Below is a small trained network, with its code and all its weights. Each question gives an input and a class and asks what happens when units are switched off, that is, made to give their printed mean instead of their output.

import numpy as np


def w(rows, s, z=0):
    codes = np.array(rows[::2]) - 128.0
    scale = np.full(codes.shape[1], s)
    scale[-1] = z or s
    return codes * scale


def f(y):
    return np.maximum(y, 0)


def log_softmax(a):
    a = a - a.max(-1, keepdims=True)
    return a - np.log(np.exp(a).sum(-1, keepdims=True))


def net(x, mask):
    res = np.array(x, float).reshape(1, 7) / 4 @ E
    y = f(res @ A[0][:, :-1].T + A[0][:, -1])
    res = res + np.where(mask, y, B[0][:, -1]) @ B[0][:, :-1]
    return log_softmax(res[-1] @ U[:, :-1].T + U[:, -1])


A, B = {}, {}
E = w([
[190,143,119,156,86,195,130,184,193,95,75],'x0',
[65,89,43,77,36,76,171,149,163,81,131],'x1',
[95,172,112,205,153,149,205,179,153,159,208],'x2',
[76,108,143,37,165,215,112,102,194,110,171],'x3',
[118,57,103,201,184,88,37,164,178,110,157],'x4',
[148,122,49,171,76,201,89,66,88,144,185],'x5',
[89,166,173,111,42,110,47,156,161,254,148],'x6',
],0.0099)
A[0] = w([
[138,166,109,63,118,160,173,113,93,156,113,2],'neuron 0',
[111,184,139,100,88,89,92,153,155,158,150,35],'neuron 1',
[138,122,124,85,177,170,147,105,154,65,175,122],'neuron 2',
[58,77,161,78,153,217,133,95,185,89,157,62],'neuron 3',
[112,173,101,170,165,150,213,169,152,166,200,52],'neuron 4',
[137,132,162,148,152,147,108,126,123,202,114,99],'neuron 5',
[50,155,106,87,190,118,112,89,89,149,154,220],'neuron 6',
[120,125,198,103,167,73,182,146,175,123,94,95],'neuron 7',
[154,101,61,130,204,129,184,108,80,41,99,46],'neuron 8',
[83,159,168,80,161,109,118,218,142,157,93,111],'neuron 9',
[97,181,126,195,131,134,191,185,146,146,181,134],'neuron 10',
[115,71,80,183,183,98,36,159,170,100,156,79],'neuron 11',
[124,135,134,123,123,80,125,131,47,134,171,134],'neuron 12',
[191,176,172,162,209,167,100,116,72,151,101,38],'neuron 13',
[74,84,35,69,48,102,166,139,163,97,142,73],'neuron 14',
[84,130,94,127,136,149,112,138,121,178,84,11],'neuron 15',
[95,93,140,113,155,80,134,75,55,155,177,39],'neuron 16',
[163,133,111,221,118,60,168,131,46,104,76,65],'neuron 17',
[150,84,159,53,109,133,61,52,113,105,29,83],'neuron 18',
[122,211,126,89,99,150,159,106,116,118,102,110],'neuron 19',
[128,177,199,111,203,209,79,109,138,122,145,46],'neuron 20',
[119,155,115,114,80,140,88,131,159,184,142,57],'neuron 21',
[184,158,109,154,79,244,109,214,198,98,48,132],'neuron 22',
[120,175,148,122,111,160,186,71,90,149,85,136],'neuron 23',
[143,106,37,165,54,232,78,62,62,155,209,83],'neuron 24',
[181,119,113,118,107,82,67,109,91,120,73,76],'neuron 25',
[162,95,122,118,123,141,133,124,150,135,93,40],'neuron 26',
[112,155,131,143,105,138,167,127,111,135,132,55],'neuron 27',
[148,163,159,82,82,164,216,113,77,136,130,43],'neuron 28',
[93,134,168,137,71,116,78,133,153,199,139,49],'neuron 29',
[166,140,161,147,153,168,107,84,105,148,142,72],'neuron 30',
[109,154,148,98,104,123,69,179,109,147,133,26],'neuron 31',
[105,119,153,156,132,129,175,143,154,163,156,17],'neuron 32',
],0.011,0.0055)
B[0] = w([
[134,139,158,156,157,113,73,159,159,152,160,170],'neuron 0',
[154,203,123,132,124,160,187,90,95,69,168,173],'neuron 1',
[208,170,145,108,56,155,146,101,90,138,163,186],'neuron 2',
[212,139,105,73,40,127,132,190,110,198,146,196],'neuron 3',
[53,109,78,44,133,180,57,85,77,125,119,194],'neuron 4',
[130,163,91,132,112,93,158,135,107,114,123,177],'neuron 5',
[152,61,105,156,130,131,184,89,179,181,130,209],'neuron 6',
[120,68,200,120,150,133,145,160,105,84,66,186],'neuron 7',
[107,230,165,132,152,184,169,40,128,22,172,227],'neuron 8',
[177,81,164,107,133,138,142,158,107,79,91,184],'neuron 9',
[98,91,86,84,131,182,63,120,98,137,85,204],'neuron 10',
[135,147,206,207,167,126,22,154,211,158,180,222],'neuron 11',
[169,79,110,133,140,134,153,125,159,170,117,184],'neuron 12',
[59,173,63,131,122,29,155,172,125,103,116,214],'neuron 13',
[73,185,55,169,153,2,137,199,116,112,92,223],'neuron 14',
[152,170,132,121,129,149,138,121,131,125,97,135],'neuron 15',
[111,100,117,153,159,101,191,57,174,197,107,189],'neuron 16',
[248,119,108,76,11,129,134,155,94,160,187,235],'neuron 17',
[53,107,88,84,129,175,68,87,82,148,131,225],'neuron 18',
[150,114,146,168,157,135,59,157,182,144,138,187],'neuron 19',
[111,163,74,149,94,63,131,177,112,124,107,196],'neuron 20',
[188,183,139,112,102,153,161,84,120,69,168,179],'neuron 21',
[115,52,96,159,156,119,221,44,199,197,129,243],'neuron 22',
[121,122,153,184,160,146,79,185,177,131,157,205],'neuron 23',
[152,52,218,107,156,112,149,176,75,47,33,252],'neuron 24',
[93,129,90,64,139,181,77,131,104,172,115,193],'neuron 25',
[99,110,116,123,149,130,138,117,127,143,134,144],'neuron 26',
[109,122,115,136,134,130,98,127,165,145,160,150],'neuron 27',
[140,148,175,185,178,110,53,128,191,152,168,199],'neuron 28',
[158,209,144,142,119,166,157,66,99,74,188,199],'neuron 29',
[95,144,97,141,122,96,151,174,141,99,104,177],'neuron 30',
[117,170,148,135,129,159,155,74,112,102,143,163],'neuron 31',
[104,138,125,83,151,150,110,111,94,140,110,148],'neuron 32',
],0.0093,0.015)
U = w([
[143,229,160,144,151,171,170,52,97,48,180,83],'0',
[70,188,53,160,135,14,139,193,105,97,103,83],'1',
[140,132,209,191,174,130,9,155,182,150,186,104],'2',
[49,93,84,63,140,200,39,88,64,142,114,107],'3',
[241,123,123,93,31,126,134,175,92,181,171,245],'4',
[150,48,253,114,171,122,162,165,75,52,38,122],'5',
[131,56,109,165,168,115,223,33,178,193,129,91],'6',
[81,99,197,151,38,140,158,144,116,140,136,255],'7',
],0.011,0.0081)

Each question gives the input, the list of numbers given to net, and the class t.
The units are the neurons (one row each of A and B). Each row of codes is followed by its name. A weight is (code - 128) times the scale printed after its matrix; where a second scale follows, it is the last column's (A, B and U).
mask holds one flag per neuron, in row order. A switched-off neuron (its flag False) gives its mean, the last column of its row in B, instead of its output. The means were averaged over made-up inputs and are rounded, as every weight is.
A unit's drop is (log p(t) with every unit on - log p(t) with that unit switched off) / (log p(t) with every unit on - log p(t) with every unit switched off).
The circuit of an input: a set's keep is (log p(t) with only the set's units on - log p(t) with every unit switched off) / (log p(t) with every unit on - log p(t) with every unit switched off). Starting from the 12 units with the biggest drops (on a tie, the unit counted first), units are removed one at a time, each time the one whose removal leaves the highest keep (on an exact tie, the one counted first), for as long as the keep stays at least 0.8.
units of the circuit, in order: the units of the circuit, biggest drop first
top k neurons: the k neurons with the biggest drops, biggest first
drop when u is switched off: that unit's drop, to one decimal
input [1,-8,5,-7,3,-7,4], class 1: units of the circuit, in order -> neuron 13
input [4,5,-4,8,-5,8,3], class 4: top 4 neurons -> neuron 3; neuron 7; neuron 2; neuron 21
input [4,-7,4,4,-6,-1,6], class 1: top 3 neurons -> neuron 20; neuron 13; neuron 8
input [-8,-6,6,6,4,3,4], class 6: top 3 neurons -> neuron 6; neuron 16; neuron 14
input [-5,-7,6,0,-3,3,7], class 0: top 3 neurons -> neuron 29; neuron 14; neuron 21
input [2,4,3,-2,-7,6,8], class 0: top 3 neurons -> neuron 21; neuron 29; neuron 1
input [-8,4,-4,-5,0,-7,3], class 6: top 4 neurons -> neuron 24; neuron 16; neuron 6; neuron 12
input [-4,6,-6,5,-8,4,-5], class 2: units of the circuit, in order -> neuron 28; neuron 0
input [-7,7,3,3,5,3,5], class 1: top 3 neurons -> neuron 14; neuron 22; neuron 8
input [4,7,4,6,8,8,-2], class 2: top 3 neurons -> neuron 11; neuron 13; neuron 20
input [4,-4,3,-6,8,1,8], class 0: units of the circuit, in order -> neuron 29; neuron 1
input [6,-4,-1,5,-7,-6,1], class 2: top 2 neurons -> neuron 24; neuron 28
input [1,8,8,7,3,2,-3], class 1: top 2 neurons -> neuron 14; neuron 18
input [3,0,1,3,0,-4,2], class 5: units of the circuit, in order -> neuron 9
input [-2,2,-5,-3,5,0,-3], class 2: top 3 neurons -> neuron 11; neuron 4; neuron 10
input [1,-7,-8,5,5,0,-4], class 3: top 2 neurons -> neuron 18; neuron 14
input [7,4,3,0,1,8,-7], class 5: top 2 neurons -> neuron 24; neuron 29
input [8,2,-6,-6,-7,0,6], class 6: drop when neuron 22 is switched off -> 1.6
input [6,8,-1,7,-1,4,0], class 1: drop when neuron 14 is switched off -> 4.4
input [0,-2,3,-3,-4,-7,7], class 0: units of the circuit, in order -> neuron 29
input [-1,-1,3,6,5,2,1], class 4: drop when neuron 3 is switched off -> 1.3
